Below is a small trained network, with its code and all its weights. Each question gives an input and a class and asks what happens when units are switched off, that is, made to give their printed mean instead of their output.

import numpy as np


def w(rows, s, z=0):
    codes = np.array(rows[::2]) - 128.0
    scale = np.full(codes.shape[1], s)
    scale[-1] = z or s
    return codes * scale


def norm(h):
    return h / np.sqrt((h * h).mean(-1, keepdims=True) + 1e-5)


def f(y):
    return np.maximum(y, 0)


def log_softmax(a):
    a = a - a.max(-1, keepdims=True)
    return a - np.log(np.exp(a).sum(-1, keepdims=True))


def net(x, mask):
    res = np.array(x, float).reshape(1, 7) / 4 @ E
    u = 0
    for l in range(4):
        y = f(norm(res) @ A[l][:, :-1].T + A[l][:, -1])
        res = res + np.where(mask[u : u + 4], y, B[l][:, -1]) @ B[l][:, :-1]
        u += 4
    return log_softmax(norm(res)[-1] @ U[:, :-1].T + U[:, -1])


A, B = {}, {}
E = w([
[125,133,138,254,175,185],'x0',
[141,125,127,147,105,32],'x1',
[61,135,60,177,24,105],'x2',
[94,62,140,155,146,75],'x3',
[110,149,45,136,183,163],'x4',
[161,30,172,159,148,114],'x5',
[132,179,85,105,157,109],'x6',
],0.0066)
A[0] = w([
[90,42,183,113,255,110,189],'0.n0',
[106,251,147,149,103,78,178],'0.n1',
[100,87,64,222,237,150,5],'0.n2',
[50,146,158,195,75,168,91],'0.n3',
],0.0069,0.0012)
B[0] = w([
[112,62,167,109,228,179,253],'0.n0',
[203,66,122,106,113,167,221],'0.n1',
[129,83,38,254,196,137,224],'0.n2',
[172,45,111,129,158,31,215],'0.n3',
],0.006,0.0043)
A[1] = w([
[135,208,63,42,105,170,5],'1.n0',
[223,253,178,145,81,163,62],'1.n1',
[141,128,153,101,102,39,142],'1.n2',
[86,221,73,101,110,201,20],'1.n3',
],0.0063,0.0026)
B[1] = w([
[163,175,64,91,137,141,248],'1.n0',
[252,117,166,169,88,59,205],'1.n1',
[75,117,152,136,176,167,251],'1.n2',
[121,93,108,65,109,111,216],'1.n3',
],0.013,0.0024)
A[2] = w([
[81,85,173,163,1,97,96],'2.n0',
[103,172,75,216,142,152,2],'2.n1',
[93,61,151,182,123,156,114],'2.n2',
[159,118,96,120,32,71,155],'2.n3',
],0.0095,0.0028)
B[2] = w([
[40,198,183,221,109,65,234],'2.n0',
[165,10,68,164,109,72,185],'2.n1',
[74,254,145,76,2,174,252],'2.n2',
[166,216,166,110,163,163,247],'2.n3',
],0.0092,0.0049)
A[3] = w([
[145,123,129,116,105,245,252],'3.n0',
[97,88,190,55,145,71,92],'3.n1',
[150,110,64,196,147,98,50],'3.n2',
[111,105,157,121,168,134,167],'3.n3',
],0.012,0.0033)
B[3] = w([
[80,158,102,168,200,116,255],'3.n0',
[212,43,131,47,83,60,203],'3.n1',
[222,41,90,169,31,152,195],'3.n2',
[2,86,149,74,95,147,189],'3.n3',
],0.0081,0.0061)
U = w([
[51,93,176,168,241,225,6],'0',
[125,34,190,25,126,80,118],'1',
[54,197,197,194,47,61,239],'2',
[252,186,187,133,118,101,16],'3',
[149,220,19,35,157,127,127],'4',
[172,53,30,235,86,137,246],'5',
],0.013,0.0011)

Each question gives the input, the list of numbers given to net, and the class t.
The units are the neurons (one row each of A and B). Each row of codes is followed by its name. A weight is (code - 128) times the scale printed after its matrix; where a second scale follows, it is the last column's (A, B and U).
mask holds one flag per neuron, layer by layer. A switched-off neuron (its flag False) gives its mean, the last column of its row in B, instead of its output. The means were averaged over made-up inputs and are rounded, as every weight is.
A unit's drop is (log p(t) with every unit on - log p(t) with that unit switched off) / (log p(t) with every unit on - log p(t) with every unit switched off).
The circuit of an input: a set's keep is (log p(t) with only the set's units on - log p(t) with every unit switched off) / (log p(t) with every unit on - log p(t) with every unit switched off). Starting from the 12 units with the biggest drops (on a tie, the unit counted first), units are removed one at a time, each time the one whose removal leaves the highest keep (on an exact tie, the one counted first), for as long as the keep stays at least 0.8.
circuit, biggest first: the units of the circuit, biggest drop first
unit that matters most: the unit with the biggest drop
top k neurons: the k neurons with the biggest drops, biggest first
top k neurons in layer l: the k neurons of layer l with the biggest drops, biggest first
drop when u is switched off: that unit's drop, to one decimal
input [6,-5,-4,-4,4,3,2], class 5: top 3 neurons : [0.n2 2.n1 3.n2]
input [-2,-1,-7,7,2,-8,1], class 1: circuit, biggest first : [3.n1 2.n3]
input [-6,-3,1,-1,-7,-1,-4], class 2: unit that matters most : 2.n0
input [1,8,5,-6,-6,0,4], class 3: top 2 neurons in layer 3 : [3.n3 3.n0]
input [6,5,-8,-4,6,-3,-6], class 5: top 3 neurons : [0.n2 2.n1 3.n2]
input [-7,5,4,1,3,4,-1], class 2: top 3 neurons : [2.n0 0.n0 1.n0]
input [5,-5,-4,-1,4,-5,-4], class 5: top 3 neurons : [2.n1 0.n2 3.n2]
input [0,-5,-8,-7,-4,-6,6], class 3: top 3 neurons : [1.n1 0.n0 2.n2]
input [7,-1,-3,2,3,4,4], class 5: top 3 neurons : [0.n2 3.n2 2.n1]
input [-7,8,3,0,6,1,-8], class 2: drop when 2.n0 is switched off : 0.4
input [-3,0,-8,4,7,0,5], class 0: drop when 0.n3 is switched off : 0.2
input [-1,-8,3,1,-2,5,-7], class 2: drop when 2.n2 is switched off : 0.2
